Here is a tiny trained network, its code and every weight. The questions are about switching its units off for an input and a target symbol, where a switched-off unit gives its printed mean instead of its output.

import numpy as np


def w(rows, s, z=0):
    codes = np.array(rows[::2]) - 128.0
    scale = np.full(codes.shape[1], s)
    scale[-1] = z or s
    return codes * scale


def f(y):
    return y / 2 * (1 + np.tanh(0.7978845608 * (y + 0.044715 * y**3)))


def softmax(a):
    e = np.exp(a - a.max(-1, keepdims=True))
    return e / e.sum(-1, keepdims=True)


def log_softmax(a):
    a = a - a.max(-1, keepdims=True)
    return a - np.log(np.exp(a).sum(-1, keepdims=True))


def net(x, mask):
    ids = ['ΓΞΠΨΩβδζηθλστ'.index(c) for c in x.split()]
    T = len(ids)
    res = E[ids] + P[:T]
    r = res
    for j in range(2):
        rows = slice(2 * j, 2 * j + 2)
        q, k, v = (r @ M[0][rows].T for M in (Q, K, V))
        z = softmax(np.where(np.tri(T) > 0, q @ k.T / 2**0.5, -1e9)) @ v
        o = O[0][rows]
        res = res + np.where(mask[j], z, o[:, -1]) @ o[:, :-1]
    y = f(res @ A[0][:, :-1].T + A[0][:, -1])
    res = res + np.where(mask[2:14], y, B[0][:, -1]) @ B[0][:, :-1]
    return log_softmax(res[-1] @ U[:, :-1].T + U[:, -1])


Q, K, V, O, A, B = {}, {}, {}, {}, {}, {}
E = w([
[146,159,137],'Γ',
[92,190,223],'Ξ',
[226,170,220],'Π',
[33,201,113],'Ψ',
[170,55,251],'Ω',
[174,153,52],'β',
[138,158,144],'δ',
[78,108,110],'ζ',
[104,152,181],'η',
[123,250,163],'θ',
[59,102,60],'λ',
[126,125,87],'σ',
[215,38,61],'τ',
],0.02)
P = w([
[34,94,254],'0',
[61,130,217],'1',
[61,133,212],'2',
[83,145,190],'3',
[70,136,210],'4',
[66,128,207],'5',
[94,141,199],'6',
[70,120,224],'7',
[67,121,229],'8',
[73,132,220],'9',
[68,120,222],'10',
[64,136,219],'11',
],0.0039)
Q[0] = w([
[92,116,8],'H1',
[149,253,103],'H1',
[165,154,172],'H2',
[93,237,127],'H2',
],0.011)
K[0] = w([
[58,155,49],'H1',
[58,169,117],'H1',
[195,173,194],'H2',
[83,252,114],'H2',
],0.012)
V[0] = w([
[83,222,56],'H1',
[187,165,104],'H1',
[254,33,190],'H2',
[198,164,142],'H2',
],0.0067)
O[0] = w([
[1,150,125,1],'H1',
[184,157,51,69],'H1',
[156,176,123,84],'H2',
[133,222,91,125],'H2',
],0.011,0.0055)
A[0] = w([
[181,89,109,114],'N1',
[57,115,187,142],'N2',
[127,125,165,93],'N3',
[129,118,173,79],'N4',
[208,175,155,176],'N5',
[215,79,131,253],'N6',
[92,166,190,41],'N7',
[113,146,230,176],'N8',
[123,241,177,56],'N9',
[143,196,190,90],'N10',
[245,184,56,248],'N11',
[98,3,51,126],'N12',
],0.012,0.0046)
B[0] = w([
[55,156,38,167],'N1',
[166,60,152,215],'N2',
[186,124,84,153],'N3',
[163,82,77,160],'N4',
[117,149,162,248],'N5',
[67,151,156,249],'N6',
[190,125,104,163],'N7',
[114,116,132,249],'N8',
[152,125,39,171],'N9',
[254,103,77,200],'N10',
[66,146,137,226],'N11',
[160,199,68,172],'N12',
],0.009,0.015)
U = w([
[130,146,110,78],'Γ',
[210,117,117,3],'Ξ',
[154,203,114,181],'Π',
[44,63,212,108],'Ψ',
[93,190,254,156],'Ω',
[105,151,109,214],'β',
[129,142,115,64],'δ',
[110,113,128,193],'ζ',
[158,74,120,111],'η',
[180,136,19,20],'θ',
[98,100,24,136],'λ',
[107,132,123,237],'σ',
[52,178,118,32],'τ',
],0.01,0.0057)

Each question gives the input, a string of symbols that net reads in full, and the target symbol t.
The units are the heads (2 rows each of Q, K, V and O) and the neurons (one row each of A and B). Each row of codes is followed by its name. A weight is (code - 128) times the scale printed after its matrix; where a second scale follows, it is the last column's (O, A, B and U).
mask holds one flag per unit, heads first, then neurons. A switched-off unit (its flag False) gives its mean, the last column of its rows in O or B, instead of its output. The means were averaged over made-up inputs and are rounded, as every weight is.
A unit's drop is (log p(t) with every unit on - log p(t) with that unit switched off) / (log p(t) with every unit on - log p(t) with every unit switched off).
The circuit of an input: a set's keep is (log p(t) with only the set's units on - log p(t) with every unit switched off) / (log p(t) with every unit on - log p(t) with every unit switched off). Starting from the 12 units with the biggest drops (on a tie, the unit counted first), units are removed one at a time, each time the one whose removal leaves the highest keep (on an exact tie, the one counted first), for as long as the keep stays at least 0.8.
circuit, biggest first: the units of the circuit, biggest drop first
k most important neurons: the k neurons with the biggest drops, biggest first
heads that matter: for each layer, one digit per head in row order, 1 if its drop is at least 0.15 and else 0, layers parted by /
drop of u: that unit's drop, to one decimal
input Π σ Π Γ, target Π: heads that matter -> 01
input Ω Π Ω η λ Π Π Π Ξ δ, target Π: 4 most important neurons -> N9, N10, N2, N8
input η η η Ψ Γ, target Ψ: circuit, biggest first -> H2, N10, N12
input η Ω Ω δ, target Ω: heads that matter -> 10
input δ τ η Π ζ Π η η, target Π: heads that matter -> 11
input η η Ψ Ψ Ψ η, target Ψ: 2 most important neurons -> N10, N9
input σ η Ω λ Π Π δ β η η Π η, target Π: 3 most important neurons -> N2, N9, N10
input Ξ Ξ η Ψ Ψ Ξ, target η: heads that matter -> 01
input Ψ Γ η ζ Ω η η η η Ω Ξ Π, target Π: 2 most important neurons -> N10, N9
input η η η Ω Ψ Ω Ψ η, target Ψ: circuit, biggest first -> H2, N12
input δ η Ψ, target Ψ: 2 most important neurons -> N2, N10
input Ω η Ω η Ξ η Ψ τ, target τ: most important neuron -> N1
input η Ξ η η λ Ξ η, target η: drop of H1 -> 0.2
input Ψ θ θ, target θ: drop of N9 -> 0.4
input Ω θ η η Γ θ, target θ: drop of H1 -> 0.1
